Below is a small trained network, with its code and all its weights. Each question gives an input and a target symbol and asks what happens when units are switched off, that is, made to give their printed mean instead of their output.

import numpy as np


def w(rows, s, z=0):
    codes = np.array(rows[::2]) - 128.0
    scale = np.full(codes.shape[1], s)
    scale[-1] = z or s
    return codes * scale


def f(y):
    return y / 2 * (1 + np.tanh(0.7978845608 * (y + 0.044715 * y**3)))


def softmax(a):
    e = np.exp(a - a.max(-1, keepdims=True))
    return e / e.sum(-1, keepdims=True)


def log_softmax(a):
    a = a - a.max(-1, keepdims=True)
    return a - np.log(np.exp(a).sum(-1, keepdims=True))


def net(x, mask):
    ids = ['αβγδεζηλμξπστφψω'.index(c) for c in x.split()]
    T = len(ids)
    res = E[ids] + P[:T]
    u = 0
    for l in range(2):
        r = res
        for j in range(2):
            rows = slice(3 * j, 3 * j + 3)
            q, k, v = (r @ M[l][rows].T for M in (Q, K, V))
            z = softmax(np.where(np.tri(T) > 0, q @ k.T / 3**0.5, -1e9)) @ v
            o = O[l][rows]
            res = res + np.where(mask[u + j], z, o[:, -1]) @ o[:, :-1]
        u += 2
        y = f(res @ A[l][:, :-1].T + A[l][:, -1])
        res = res + np.where(mask[u : u + 4], y, B[l][:, -1]) @ B[l][:, :-1]
        u += 4
    return log_softmax(res[-1] @ U[:, :-1].T + U[:, -1])


Q, K, V, O, A, B = {}, {}, {}, {}, {}, {}
E = w([
[136,58,146,96,167,153,94,123,185,77],'α',
[183,102,101,145,40,151,118,142,111,81],'β',
[161,182,2,160,159,110,110,160,132,121],'γ',
[100,124,187,186,129,126,78,110,136,117],'δ',
[123,77,129,98,108,194,63,120,88,145],'ε',
[138,139,144,180,119,102,162,114,178,98],'ζ',
[129,140,71,127,133,112,51,168,105,107],'η',
[140,64,143,50,95,115,127,81,149,82],'λ',
[130,121,126,78,133,80,63,97,129,193],'μ',
[94,117,133,144,81,193,196,84,101,86],'ξ',
[94,170,103,169,91,138,113,100,68,126],'π',
[136,156,78,89,137,85,193,69,162,127],'σ',
[134,137,67,109,107,140,211,112,128,112],'τ',
[98,120,64,123,208,184,119,134,126,129],'φ',
[119,166,120,139,89,60,103,82,120,108],'ψ',
[118,132,139,182,221,142,130,113,201,182],'ω',
],0.0066)
P = w([
[26,97,58,144,44,155,125,137,158,140],'0',
[225,154,141,105,144,176,135,98,115,158],'1',
[5,76,57,170,60,111,59,60,221,86],'2',
[245,124,160,131,206,124,135,70,80,112],'3',
[30,91,73,173,116,59,73,10,226,90],'4',
[248,81,172,144,249,68,157,60,24,96],'5',
[81,86,86,194,36,54,45,20,234,25],'6',
],0.003)
Q[0] = w([
[55,130,153,102,135,129,154,123,123,169],'L0H0',
[90,131,105,146,128,88,101,130,188,113],'L0H0',
[152,160,203,89,153,118,160,252,96,185],'L0H0',
[139,130,103,138,123,172,110,124,87,129],'L0H1',
[72,146,164,103,117,135,156,186,110,141],'L0H1',
[146,104,139,145,123,119,113,78,102,122],'L0H1',
],0.025)
K[0] = w([
[135,85,102,134,98,175,142,128,110,161],'L0H0',
[193,105,93,150,143,84,128,156,100,114],'L0H0',
[70,180,73,104,36,184,90,157,251,151],'L0H0',
[159,124,121,134,118,119,133,134,81,112],'L0H1',
[78,128,62,125,94,191,111,139,135,154],'L0H1',
[147,136,151,150,164,106,119,91,107,108],'L0H1',
],0.027)
V[0] = w([
[136,127,128,152,125,132,107,157,112,109],'L0H0',
[106,142,92,86,180,126,152,30,143,246],'L0H0',
[128,120,132,146,111,124,140,149,114,148],'L0H0',
[105,148,87,90,108,174,142,159,96,130],'L0H1',
[136,112,173,130,156,63,99,60,171,99],'L0H1',
[178,102,128,164,103,138,126,134,141,123],'L0H1',
],0.014)
O[0] = w([
[112,109,106,138,143,114,132,119,122,177,122],'L0H0',
[141,227,160,100,155,181,84,144,132,2,181],'L0H0',
[121,153,140,120,122,131,147,148,124,165,103],'L0H0',
[123,120,108,125,98,156,136,195,107,95,43],'L0H1',
[118,103,142,124,169,63,98,45,147,104,252],'L0H1',
[175,135,118,141,112,166,146,88,137,171,163],'L0H1',
],0.0064,0.0028)
A[0] = w([
[62,145,95,95,112,143,103,91,187,113,133],'L0N0',
[172,114,84,178,151,197,129,108,30,134,252],'L0N1',
[213,164,176,121,155,158,154,151,43,119,179],'L0N2',
[9,38,29,169,53,106,109,108,186,144,184],'L0N3',
],0.015,0.0011)
B[0] = w([
[145,183,159,103,119,126,83,141,186,48,203],'L0N0',
[131,211,155,65,175,172,130,71,100,140,156],'L0N1',
[173,96,123,139,132,126,166,52,114,254,144],'L0N2',
[42,77,46,130,111,117,136,78,166,221,255],'L0N3',
],0.0085,0.0071)
Q[1] = w([
[146,123,139,126,137,158,130,154,69,129],'L1H0',
[121,121,120,139,101,128,113,210,168,144],'L1H0',
[108,118,140,136,127,144,84,43,123,112],'L1H0',
[154,168,109,107,158,133,102,1,159,135],'L1H1',
[77,90,156,163,110,86,125,149,142,128],'L1H1',
[164,149,127,113,163,140,143,78,84,140],'L1H1',
],0.03)
K[1] = w([
[130,185,160,114,48,169,110,131,223,153],'L1H0',
[142,164,48,112,112,204,150,155,76,132],'L1H0',
[196,116,170,105,232,29,157,1,126,119],'L1H0',
[157,75,169,127,239,3,153,28,91,94],'L1H1',
[82,101,101,154,142,146,154,173,34,107],'L1H1',
[93,142,187,161,94,93,104,135,205,137],'L1H1',
],0.016)
V[1] = w([
[77,177,121,213,225,169,153,149,152,133],'L1H0',
[181,57,80,91,191,120,123,176,209,105],'L1H0',
[198,199,77,139,122,86,153,156,156,173],'L1H0',
[131,184,36,68,139,62,97,139,78,118],'L1H1',
[123,169,122,205,63,62,194,105,131,92],'L1H1',
[145,121,90,71,125,169,250,101,164,84],'L1H1',
],0.024)
O[1] = w([
[133,183,178,193,76,141,128,89,246,163,148],'L1H0',
[150,72,151,116,115,95,9,132,168,162,4],'L1H0',
[123,128,134,104,74,44,127,204,172,150,135],'L1H0',
[128,169,70,30,114,38,126,136,158,74,171],'L1H1',
[63,149,119,200,96,70,112,186,82,78,132],'L1H1',
[133,60,195,175,122,40,122,42,97,86,187],'L1H1',
],0.015,0.0031)
A[1] = w([
[203,185,196,94,174,135,148,183,34,58,59],'L1N0',
[164,140,215,189,91,144,92,192,85,23,122],'L1N1',
[105,173,151,113,65,142,88,214,190,44,2],'L1N2',
[246,184,194,114,151,197,107,170,96,181,130],'L1N3',
],0.012,0.0014)
B[1] = w([
[164,154,119,155,12,172,78,118,156,177,218],'L1N0',
[112,212,167,53,167,118,113,129,89,183,248],'L1N1',
[206,92,156,183,152,173,165,178,66,142,239],'L1N2',
[52,64,139,111,131,81,155,185,111,76,254],'L1N3',
],0.011,0.0099)
U = w([
[168,64,123,131,122,162,60,80,118,207,101],'α',
[92,52,97,93,88,90,199,124,69,230,3],'β',
[206,89,122,151,109,81,185,140,137,205,113],'γ',
[102,177,90,173,118,220,151,111,175,248,79],'δ',
[170,105,145,62,222,171,188,104,120,150,128],'ε',
[46,92,122,216,37,55,77,159,209,161,157],'ζ',
[81,129,52,22,112,96,81,177,191,164,144],'η',
[125,53,113,107,218,114,80,122,85,53,131],'λ',
[181,193,108,146,72,191,86,188,121,87,161],'μ',
[157,115,154,214,155,138,160,63,87,65,114],'ξ',
[92,218,90,94,131,114,179,140,163,39,140],'π',
[137,183,192,117,200,121,123,123,66,197,183],'σ',
[109,143,142,95,80,31,94,103,118,4,105],'τ',
[167,185,158,112,123,145,90,83,228,82,177],'φ',
[63,119,88,163,177,149,157,215,52,24,161],'ψ',
[173,116,229,195,114,203,149,126,133,124,92],'ω',
],0.0041,0.0045)

Each question gives the input, a string of symbols that net reads in full, and the target symbol t.
The units are the heads (3 rows each of Q, K, V and O) and the neurons (one row each of A and B). Each row of codes is followed by its name. A weight is (code - 128) times the scale printed after its matrix; where a second scale follows, it is the last column's (O, A, B and U).
mask holds one flag per unit, layer by layer, with each layer's heads first. A switched-off unit (its flag False) gives its mean, the last column of its rows in O or B, instead of its output. The means were averaged over made-up inputs and are rounded, as every weight is.
A unit's drop is (log p(t) with every unit on - log p(t) with that unit switched off) / (log p(t) with every unit on - log p(t) with every unit switched off).
The circuit of an input: a set's keep is (log p(t) with only the set's units on - log p(t) with every unit switched off) / (log p(t) with every unit on - log p(t) with every unit switched off). Starting from all 12 units, units are removed one at a time, each time the one whose removal leaves the highest keep (on an exact tie, the one counted first), for as long as the keep stays at least 0.8.
units of the circuit, in order: the units of the circuit, biggest drop first
k most important neurons: the k neurons with the biggest drops, biggest first
k most important neurons of layer l: the k neurons of layer l with the biggest drops, biggest first
input δ ε ζ ζ τ ψ, target μ: 2 most important neurons : L1N0; L0N3
input δ ω ε τ, target ζ: 2 most important neurons of layer 0 : L0N2; L0N1
input ζ π π, target π: units of the circuit, in order : L1H0; L0N1; L1H1
input ξ ψ ε, target ψ: most important neuron : L1N2
input π δ ζ ξ δ α π, target α: units of the circuit, in order : L1H0; L1H1
input ζ μ δ η ζ ψ ζ, target ψ: units of the circuit, in order : L1H1; L1N2; L1H0
input ζ ζ η, target ζ: units of the circuit, in order : L1H1; L1H0
input λ ζ β, target ζ: units of the circuit, in order : L0N3; L1H1; L1H0
input β π α ω α, target ω: units of the circuit, in order : L1N2; L1H0; L0H0
input ζ γ ξ π, target σ: units of the circuit, in order : L0H1; L1H1; L1N1; L0N3
input τ τ σ π η π, target τ: units of the circuit, in order : L0N3; L1H1
input α ζ σ δ ε, target δ: units of the circuit, in order : L0N3; L1H1
input η ε τ λ, target α: 2 most important neurons : L1N0; L0N3
input φ δ μ, target δ: units of the circuit, in order : L1H1; L0N3
input φ β η ω α η α, target η: units of the circuit, in order : L1H1; L0N3
input ζ η ζ π ζ π, target σ: units of the circuit, in order : L1H1; L1N1; L0N3
input ξ ζ ε ε π ω, target ζ: units of the circuit, in order : L1H0; L1N3; L1H1
input δ ζ π ψ, target μ: 2 most important neurons : L0N3; L1N0
input σ ψ α ζ ω α, target λ: 2 most important neurons : L1N3; L0N3
input δ δ α ζ δ μ π, target μ: 2 most important neurons : L1N0; L0N3
input δ σ φ ζ γ, target ζ: most important neuron : L0N3
input ψ φ ζ μ φ ε ζ, target ε: most important neuron of layer 0 : L0N1
input ω ζ π ε π, target ε: 2 most important neurons : L0N1; L0N2
input ζ ζ ε ζ δ ξ, target ψ: 2 most important neurons : L1N3; L0N0
input ζ δ λ ψ π μ ζ, target μ: 3 most important neurons : L1N0; L0N3; L1N2
